[[-34.8 -80.0 -21.3  15.7]
 [-20.0 -71.4 -49.6  42.7]
 [  9.0  82.2 -19.6  -3.4]
 [-48.3  11.0  11.3   1.6]
 [-17.7  55.6 -42.3  26.4]]
:
[[-34.8 -80.0]
 [-20.0 -71.4]
 [  9.0  82.2]]

[[  1.0  -8.0 -25.4  37.8   9.1]
 [-55.5   3.5  38.1  39.8 -48.0]
 [  6.8 -59.7 -38.0 -22.3 -49.5]]
:
[[  1.0  -8.0]
 [-55.5   3.5]
 [  6.8 -59.7]]

[[-42.2 -80.6   4.7 -11.4]
 [-65.6  26.6  -6.3 -23.2]
 [-10.9  53.2   5.7 -11.5]
 [-32.6 -65.0  -3.8   4.7]]
:
[[-42.2 -80.6]
 [-65.6  26.6]
 [-10.9  53.2]]

[[  0.0  82.6]
 [ 24.5  81.7]
 [  0.0 -48.5]
 [-56.4 -18.9]
 [-57.3 -16.3]]
:
[[  0.0  82.6]
 [ 24.5  81.7]
 [  0.0 -48.5]]

[[-33.0 -26.6  -1.9 -29.0 -53.2]
 [ -1.6   0.2  -4.6 -37.7  27.8]
 [ 34.1  22.9 -23.8 -73.0  48.8]]
:
[[-33.0 -26.6]
 [ -1.6   0.2]
 [ 34.1  22.9]]

[[ 54.0  11.6 -46.8]
 [ 41.3  14.5 -21.0]
 [ 47.7  65.0 -64.3]
 [ 50.5  42.0 -41.3]
 [ 67.0  68.2 -31.1]]
:
[[54.0 11.6]
 [41.3 14.5]
 [47.7 65.0]]

[[  1.9 -40.2  13.3  39.1]
 [  8.1  34.3 -39.9 -44.5]
 [ -3.0   8.1  36.6 -62.0]]
:
[[  1.9 -40.2]
 [  8.1  34.3]
 [ -3.0   8.1]]

[[-14.8  -5.2  63.7]
 [ -4.9  -2.6  56.3]
 [ 39.8  -0.8  21.7]
 [  8.5 -12.3  81.9]]
:
[[-14.8  -5.2]
 [ -4.9  -2.6]
 [ 39.8  -0.8]]
---
[[-10.2  29.5  33.7  48.3 -27.8]
 [  7.0  33.9 -31.1 -38.4  27.2]
 [  5.6 -59.1  36.6   6.9  20.3]]
:
[-10.2  33.9  36.6]

[[-52.9  18.6 -65.9  59.7  15.7]
 [ 39.7  50.8 -22.7 -31.9 -60.1]
 [ 40.3  28.1 -56.5 -46.3  10.5]]
:
[-52.9  50.8 -56.5]

[[ 37.3  27.8]
 [ 36.0  18.6]
 [-13.4  54.4]
 [ -8.2 -77.0]
 [  4.1  46.7]]
:
[37.3 18.6]

[[-40.9   1.6   4.3  28.2  -5.9]
 [ 18.2 -34.2  -5.3 -18.6 -13.2]
 [ 52.0  67.8  20.3   0.0  27.7]]
:
[-40.9 -34.2  20.3]

[[ 35.3  20.5]
 [-29.2 -59.6]]
:
[ 35.3 -59.6]

[[-18.5 -23.7 -60.5  -7.1]
 [ 41.9  60.5  21.8  -1.4]
 [-18.7  -9.6 -14.1   4.3]
 [-13.4 -70.5  46.5   2.6]]
:
[-18.5  60.5 -14.1   2.6]

[[-78.0 -41.7]
 [ 37.0 -10.3]
 [ 57.4 -82.1]]
:
[-78.0 -10.3]
